Below are the code and all the weights of a small trained network. Each question names an input and a target symbol and asks about switching units off, where a switched-off unit gives its printed mean instead of its output.

import numpy as np


def w(rows, s, z=0):
    codes = np.array(rows[::2]) - 128.0
    scale = np.full(codes.shape[1], s)
    scale[-1] = z or s
    return codes * scale


def f(y):
    return y / 2 * (1 + np.tanh(0.7978845608 * (y + 0.044715 * y**3)))


def softmax(a):
    e = np.exp(a - a.max(-1, keepdims=True))
    return e / e.sum(-1, keepdims=True)


def log_softmax(a):
    a = a - a.max(-1, keepdims=True)
    return a - np.log(np.exp(a).sum(-1, keepdims=True))


def net(x, mask):
    ids = ['αβγδεζηλμξστφψω'.index(c) for c in x.split()]
    T = len(ids)
    res = E[ids] + P[:T]
    q, k, v = (res @ M[0].T for M in (Q, K, V))
    z = softmax(np.where(np.tri(T) > 0, q @ k.T / 2**0.5, -1e9)) @ v
    res = res + np.where(mask[0], z, O[0][:, -1]) @ O[0][:, :-1]
    y = f(res @ A[0][:, :-1].T + A[0][:, -1])
    res = res + np.where(mask[1:9], y, B[0][:, -1]) @ B[0][:, :-1]
    return log_softmax(res[-1] @ U[:, :-1].T + U[:, -1])


Q, K, V, O, A, B = {}, {}, {}, {}, {}, {}
E = w([
[48,183,101,148,71,150],'α',
[73,160,93,107,48,115],'β',
[80,112,112,135,215,67],'γ',
[29,146,103,168,27,150],'δ',
[108,161,40,162,9,103],'ε',
[46,143,95,160,26,144],'ζ',
[94,158,68,125,23,118],'η',
[112,58,67,62,156,34],'λ',
[128,185,47,111,11,103],'μ',
[4,119,159,149,54,129],'ξ',
[89,182,254,138,174,33],'σ',
[152,243,31,131,86,137],'τ',
[195,214,217,193,172,133],'φ',
[246,81,145,226,105,184],'ψ',
[26,114,239,86,11,139],'ω',
],0.0075)
P = w([
[36,189,64,150,128,170],'0',
[108,159,148,107,91,198],'1',
[56,186,79,170,116,112],'2',
[149,144,168,110,72,160],'3',
[70,180,87,181,112,72],'4',
[163,128,173,114,76,134],'5',
[85,171,96,193,117,41],'6',
[169,106,182,128,83,111],'7',
[98,158,108,203,121,19],'8',
[184,86,187,134,92,85],'9',
[111,151,117,209,131,2],'10',
[164,106,167,127,74,124],'11',
],0.0086)
Q[0] = w([
[175,133,175,97,68,179],'H1',
[26,214,109,209,34,8],'H1',
],0.012)
K[0] = w([
[105,156,195,134,2,144],'H1',
[211,67,184,160,213,38],'H1',
],0.0088)
V[0] = w([
[69,35,61,16,78,70],'H1',
[56,165,254,47,221,74],'H1',
],0.0076)
O[0] = w([
[31,40,35,1,54,86,4],'H1',
[76,252,207,38,118,89,193],'H1',
],0.0086,0.0012)
A[0] = w([
[91,166,159,55,132,84,167],'N1',
[97,23,68,108,43,183,254],'N2',
[61,130,116,31,77,96,220],'N3',
[94,186,126,172,119,120,180],'N4',
[157,57,1,92,105,100,128],'N5',
[61,124,27,178,157,96,131],'N6',
[189,101,219,112,99,231,161],'N7',
[185,149,127,202,136,161,236],'N8',
],0.009,0.0046)
B[0] = w([
[120,148,110,126,68,69,195],'N1',
[138,105,170,60,124,235,255],'N2',
[88,113,112,41,146,82,244],'N3',
[119,173,153,115,192,157,229],'N4',
[255,154,132,99,72,148,187],'N5',
[86,83,39,221,108,125,190],'N6',
[102,53,69,188,7,35,163],'N7',
[181,88,159,160,164,117,221],'N8',
],0.009,0.0075)
U = w([
[165,162,31,143,181,142,40],'α',
[59,124,65,146,216,180,70],'β',
[21,149,11,162,190,29,125],'γ',
[53,78,174,115,183,178,108],'δ',
[189,156,102,117,94,174,50],'ε',
[62,99,146,156,121,223,108],'ζ',
[123,107,131,120,140,194,104],'η',
[175,103,124,26,199,146,124],'λ',
[199,147,132,86,106,173,90],'μ',
[77,70,226,60,182,149,123],'ξ',
[148,255,174,73,117,58,92],'σ',
[228,201,208,105,220,206,252],'τ',
[166,64,115,236,134,31,231],'φ',
[197,48,123,191,24,116,51],'ψ',
[114,70,96,89,12,37,166],'ω',
],0.0056,0.0043)

Each question gives the input, a string of symbols that net reads in full, and the target symbol t.
The units are the heads (2 rows each of Q, K, V and O) and the neurons (one row each of A and B). Each row of codes is followed by its name. A weight is (code - 128) times the scale printed after its matrix; where a second scale follows, it is the last column's (O, A, B and U).
mask holds one flag per unit, heads first, then neurons. A switched-off unit (its flag False) gives its mean, the last column of its rows in O or B, instead of its output. The means were averaged over made-up inputs and are rounded, as every weight is.
A unit's drop is (log p(t) with every unit on - log p(t) with that unit switched off) / (log p(t) with every unit on - log p(t) with every unit switched off).
The circuit of an input: a set's keep is (log p(t) with only the set's units on - log p(t) with every unit switched off) / (log p(t) with every unit on - log p(t) with every unit switched off). Starting from all 9 units, units are removed one at a time, each time the one whose removal leaves the highest keep (on an exact tie, the one counted first), for as long as the keep stays at least 0.8.
circuit, biggest first: the units of the circuit, biggest drop first
k most important neurons: the k neurons with the biggest drops, biggest first
input λ ε φ η β τ φ ζ, target φ: circuit, biggest first -> (H1, N7, N2)
input α φ φ φ α δ μ, target τ: circuit, biggest first -> (H1, N4)
input δ δ γ φ μ η σ ζ ψ γ μ, target γ: circuit, biggest first -> (N2, H1, N5)
input ψ β γ, target γ: 4 most important neurons -> (N2, N6, N5, N8)
input ζ δ ξ η ζ γ δ ψ δ δ μ, target φ: 2 most important neurons -> (N2, N8)
input δ τ ψ, target φ: circuit, biggest first -> (H1, N8, N7)
input δ μ ζ ζ δ ψ ψ δ, target ψ: circuit, biggest first -> (H1, N7)
input μ α δ λ ε, target ω: circuit, biggest first -> (H1, N3)
input ε σ ξ ζ α, target σ: circuit, biggest first -> (H1, N1)
input ψ γ β η ζ, target γ: 3 most important neurons -> (N2, N5, N6)
input δ α η ε ζ φ α β, target φ: circuit, biggest first -> (H1, N2, N7)
input ζ α α τ ε μ ψ ε ω φ τ μ, target φ: 2 most important neurons -> (N2, N7)
input σ ω λ φ η α α α η μ σ δ, target σ: circuit, biggest first -> (H1, N2)
input μ λ ε δ σ γ μ, target γ: circuit, biggest first -> (N2, N5, H1)
input δ ξ ε ε φ ε, target φ: most important neuron -> (N2)
input β φ ε δ, target φ: most important neuron -> (N7)
input δ ψ ξ δ ε ζ ε, target φ: circuit, biggest first -> (H1, N8)
input α λ δ τ ζ, target ω: 4 most important neurons -> (N3, N6, N5, N1)
input λ σ ω τ β ψ ζ γ ε δ η ω, target ω: 2 most important neurons -> (N7, N4)
input α σ τ δ ψ μ ε ξ η, target φ: 2 most important neurons -> (N2, N8)
input σ α δ β ζ γ μ ψ τ, target φ: 2 most important neurons -> (N2, N8)
input α δ ε ξ φ ξ η φ ζ α, target φ: 2 most important neurons -> (N2, N7)
